Here is a tiny trained network, its code and every weight. The questions are about switching its units off for an input and a target symbol, where a switched-off unit gives its printed mean instead of its output.

import numpy as np


def w(rows, s, z=0):
    codes = np.array(rows[::2]) - 128.0
    scale = np.full(codes.shape[1], s)
    scale[-1] = z or s
    return codes * scale


def f(y):
    return y / 2 * (1 + np.tanh(0.7978845608 * (y + 0.044715 * y**3)))


def softmax(a):
    e = np.exp(a - a.max(-1, keepdims=True))
    return e / e.sum(-1, keepdims=True)


def log_softmax(a):
    a = a - a.max(-1, keepdims=True)
    return a - np.log(np.exp(a).sum(-1, keepdims=True))


def net(x, mask):
    ids = ['ΞΠΦΨβεζηθλμτω'.index(c) for c in x.split()]
    T = len(ids)
    res = E[ids] + P[:T]
    r = res
    for j in range(2):
        rows = slice(4 * j, 4 * j + 4)
        q, k, v = (r @ M[0][rows].T for M in (Q, K, V))
        z = softmax(np.where(np.tri(T) > 0, q @ k.T / 4**0.5, -1e9)) @ v
        o = O[0][rows]
        res = res + np.where(mask[j], z, o[:, -1]) @ o[:, :-1]
    y = f(res @ A[0][:, :-1].T + A[0][:, -1])
    res = res + np.where(mask[2:26], y, B[0][:, -1]) @ B[0][:, :-1]
    return log_softmax(res[-1] @ U[:, :-1].T + U[:, -1])


Q, K, V, O, A, B = {}, {}, {}, {}, {}, {}
E = w([
[123,138,136],'Ξ',
[131,137,135],'Π',
[127,119,51],'Φ',
[90,135,109],'Ψ',
[131,119,38],'β',
[194,132,174],'ε',
[148,117,6],'ζ',
[123,125,65],'η',
[237,120,184],'θ',
[90,112,92],'λ',
[135,113,31],'μ',
[144,143,135],'τ',
[171,126,182],'ω',
],0.019)
P = w([
[101,142,141],'0',
[194,142,99],'1',
[86,124,137],'2',
[174,169,87],'3',
[86,101,130],'4',
[157,195,79],'5',
[98,73,127],'6',
[138,221,77],'7',
[113,40,125],'8',
[111,250,81],'9',
],0.023)
Q[0] = w([
[141,150,195],'H0',
[143,124,252],'H0',
[187,106,154],'H0',
[140,131,95],'H0',
[117,144,115],'H1',
[69,119,156],'H1',
[180,193,76],'H1',
[161,182,104],'H1',
],0.018)
K[0] = w([
[172,207,131],'H0',
[130,254,106],'H0',
[122,145,150],'H0',
[136,79,163],'H0',
[120,118,90],'H1',
[131,172,134],'H1',
[96,85,146],'H1',
[151,83,113],'H1',
],0.023)
V[0] = w([
[125,143,219],'H0',
[201,171,134],'H0',
[184,181,126],'H0',
[141,99,154],'H0',
[117,2,111],'H1',
[74,194,115],'H1',
[140,138,129],'H1',
[185,244,60],'H1',
],0.0078)
O[0] = w([
[73,60,96,6],'H0',
[74,168,42,1],'H0',
[65,131,152,19],'H0',
[128,152,132,112],'H0',
[175,42,94,180],'H1',
[58,105,145,171],'H1',
[133,154,123,118],'H1',
[105,254,87,185],'H1',
],0.0061,0.0049)
A[0] = w([
[108,112,167,170],'N0',
[168,90,138,159],'N1',
[173,87,177,163],'N2',
[124,88,100,150],'N3',
[130,89,218,63],'N4',
[149,143,105,77],'N5',
[119,116,131,69],'N6',
[118,96,126,159],'N7',
[131,138,111,89],'N8',
[70,122,203,50],'N9',
[98,123,165,254],'N10',
[114,105,119,72],'N11',
[81,108,16,117],'N12',
[120,120,161,152],'N13',
[98,134,135,150],'N14',
[183,172,184,80],'N15',
[132,149,59,90],'N16',
[167,195,131,21],'N17',
[94,103,155,161],'N18',
[70,140,225,61],'N19',
[185,1,160,71],'N20',
[160,35,179,96],'N21',
[188,4,168,94],'N22',
[45,134,54,64],'N23',
],0.017,0.0078)
B[0] = w([
[137,128,77,132],'N0',
[176,112,131,156],'N1',
[133,56,85,136],'N2',
[153,136,133,157],'N3',
[109,249,194,126],'N4',
[108,139,99,153],'N5',
[107,131,110,114],'N6',
[151,92,135,132],'N7',
[116,122,108,134],'N8',
[17,92,137,134],'N9',
[218,163,71,167],'N10',
[79,114,123,116],'N11',
[122,142,202,249],'N12',
[156,148,75,125],'N13',
[165,105,122,140],'N14',
[96,112,175,137],'N15',
[87,128,144,215],'N16',
[10,158,118,144],'N17',
[141,121,76,136],'N18',
[7,157,146,141],'N19',
[91,108,111,144],'N20',
[118,243,153,126],'N21',
[49,92,88,146],'N22',
[104,2,129,181],'N23',
],0.0097,0.011)
U = w([
[73,136,98,36],'Ξ',
[105,169,76,62],'Π',
[121,129,162,90],'Φ',
[39,88,59,37],'Ψ',
[110,106,170,83],'β',
[136,171,121,59],'ε',
[50,78,175,48],'ζ',
[126,142,130,137],'η',
[248,177,185,237],'θ',
[202,56,14,215],'λ',
[126,113,189,148],'μ',
[122,188,66,91],'τ',
[57,194,103,2],'ω',
],0.012,0.0042)

Each question gives the input, a string of symbols that net reads in full, and the target symbol t.
The units are the heads (4 rows each of Q, K, V and O) and the neurons (one row each of A and B). Each row of codes is followed by its name. A weight is (code - 128) times the scale printed after its matrix; where a second scale follows, it is the last column's (O, A, B and U).
mask holds one flag per unit, heads first, then neurons. A switched-off unit (its flag False) gives its mean, the last column of its rows in O or B, instead of its output. The means were averaged over made-up inputs and are rounded, as every weight is.
A unit's drop is (log p(t) with every unit on - log p(t) with that unit switched off) / (log p(t) with every unit on - log p(t) with every unit switched off).
The circuit of an input: a set's keep is (log p(t) with only the set's units on - log p(t) with every unit switched off) / (log p(t) with every unit on - log p(t) with every unit switched off). Starting from the 12 units with the biggest drops (on a tie, the unit counted first), units are removed one at a time, each time the one whose removal leaves the highest keep (on an exact tie, the one counted first), for as long as the keep stays at least 0.8.
units of the circuit, in order: the units of the circuit, biggest drop first
most important unit: the unit with the biggest drop
top k neurons: the k neurons with the biggest drops, biggest first
which heads matter: for each layer, one digit per head in row order, 1 if its drop is at least 0.15 and else 0, layers parted by /
input Ψ ω Ψ ζ ω β β λ λ μ, target λ: which heads matter -> 11
input ω λ ζ Ψ, target ω: which heads matter -> 00
input ζ λ ζ μ, target ω: most important unit -> N17
input Ψ λ Ψ ζ ζ λ, target ω: which heads matter -> 10
input β λ ζ Ξ, target ω: units of the circuit, in order -> [N17, H0, N23]
input β η λ λ Ψ Ψ, target θ: units of the circuit, in order -> [H1, N23, H0, N22]
input Φ θ λ τ ζ Ψ, target ω: top 2 neurons -> [N17, N23]
input ω ζ λ λ λ λ ζ θ θ Φ, target ζ: units of the circuit, in order -> [H0, N12, N23]
input λ θ λ Ψ, target λ: units of the circuit, in order -> [H1, N12]
input λ λ Φ λ θ Ξ ζ ζ, target ω: units of the circuit, in order -> [N17, N12]
input ζ Ψ Ψ, target Ψ: units of the circuit, in order -> [N9, N12, N18]
input λ η λ θ β θ β μ Ψ λ, target θ: units of the circuit, in order -> [H1, H0, N23, N22]
input θ Ψ λ θ, target λ: top 2 neurons -> [N12, N2]
input ω λ λ ε ζ, target ζ: units of the circuit, in order -> [N12]
input μ Ψ θ η Π τ λ θ, target λ: units of the circuit, in order -> [H1, N2]
input Π ω μ λ τ λ λ τ, target λ: units of the circuit, in order -> [H1, N12]
input β Ψ μ μ λ λ λ ω, target λ: units of the circuit, in order -> [H1, N2]
input θ λ λ μ λ β λ β, target λ: top 2 neurons -> [N1, N22]
input Ψ Ψ Ψ, target Ψ: top 3 neurons -> [N19, N23, N9]
input ζ λ ζ Φ ζ λ Ψ ζ, target θ: units of the circuit, in order -> [N12]
input Φ τ ζ, target ζ: top 3 neurons -> [N23, N12, N10]
input η Ψ ζ β, target ω: top 2 neurons -> [N17, N16]
input ε μ Ψ μ, target θ: top 2 neurons -> [N12, N23]
input λ λ Φ η θ β, target ζ: top 2 neurons -> [N12, N23]
